Each row has a name. Each question is about the rows just above it.

[-8.57 -0.18 -3.19 -1.20  4.64 -6.85  2.46 -1.58 -0.06]  M
[-0.71 -2.10 -6.74 -2.10  3.29  6.92 -2.10  1.29 -6.74]  V
[-0.19 -0.19 -0.19 -0.19 -2.46 -1.77 -8.73 -5.72 -7.33]  A
[ 2.51 -2.32 -2.10  2.51  3.69 -0.09 -6.91 -7.11 -5.99]  J
[-1.38  0.93 -1.38 -2.35  0.93  0.92 -3.25 -2.74 -1.38]  Q
Repeated in A: : [-0.19]
Which value appears more than once in J? : [2.51]
Whose row is [-1.38  0.93 -1.38 -2.35  0.93  0.92 -3.25 -2.74 -1.38]? : Q
[-0.71 -2.10 -6.74 -2.10  3.29  6.92 -2.10  1.29 -6.74] is in which row? : V
[-8.57 -0.18 -3.19 -1.20  4.64 -6.85  2.46 -1.58 -0.06] is in which row? : M

[-0.94 -0.30  0.31 -0.89  0.78  1.61  0.36  0.57 -0.72] = H
[-0.34 -0.34 -0.34  0.81  2.10  1.73  0.91 -2.23  4.84] = T
[-3.56  2.91 -1.07 -0.68  8.21 -0.52  2.01 -0.02  2.74] = D
[-1.97  2.13 -0.71 -0.88  0.37  4.30 -3.69  0.37 -1.30] = X
[-2.19  1.19 -2.43 -1.22 -0.30  0.43 -0.62  0.36 -0.82] = W
[-2.81  1.29  0.50  0.52 -3.02  2.18  0.47 -0.38 -1.98] = C
[ 0.16  1.77  0.16 -1.61 -7.21 -4.21 -0.29  0.16  1.24] = R
[ 1.78  1.30 -1.75  0.29 -0.61  1.32  1.12 -3.72  0.30] = K
[-0.54 -1.62  0.16 -0.19  4.55 -0.29 -1.99 -0.43  4.66] = E
[ 1.01  2.15 -0.94  2.15  1.01 -3.46  2.15 -0.29  1.01] = F
Which value appears more than once in R? : [0.16]
The value that T holds more than once: : [-0.34]
Whose row is [ 0.16  1.77  0.16 -1.61 -7.21 -4.21 -0.29  0.16  1.24]? : R
Whose row is [-2.19  1.19 -2.43 -1.22 -0.30  0.43 -0.62  0.36 -0.82]? : W
Whose row is [-0.34 -0.34 -0.34  0.81  2.10  1.73  0.91 -2.23  4.84]? : T
Which value appears more than once in X? : [0.37]

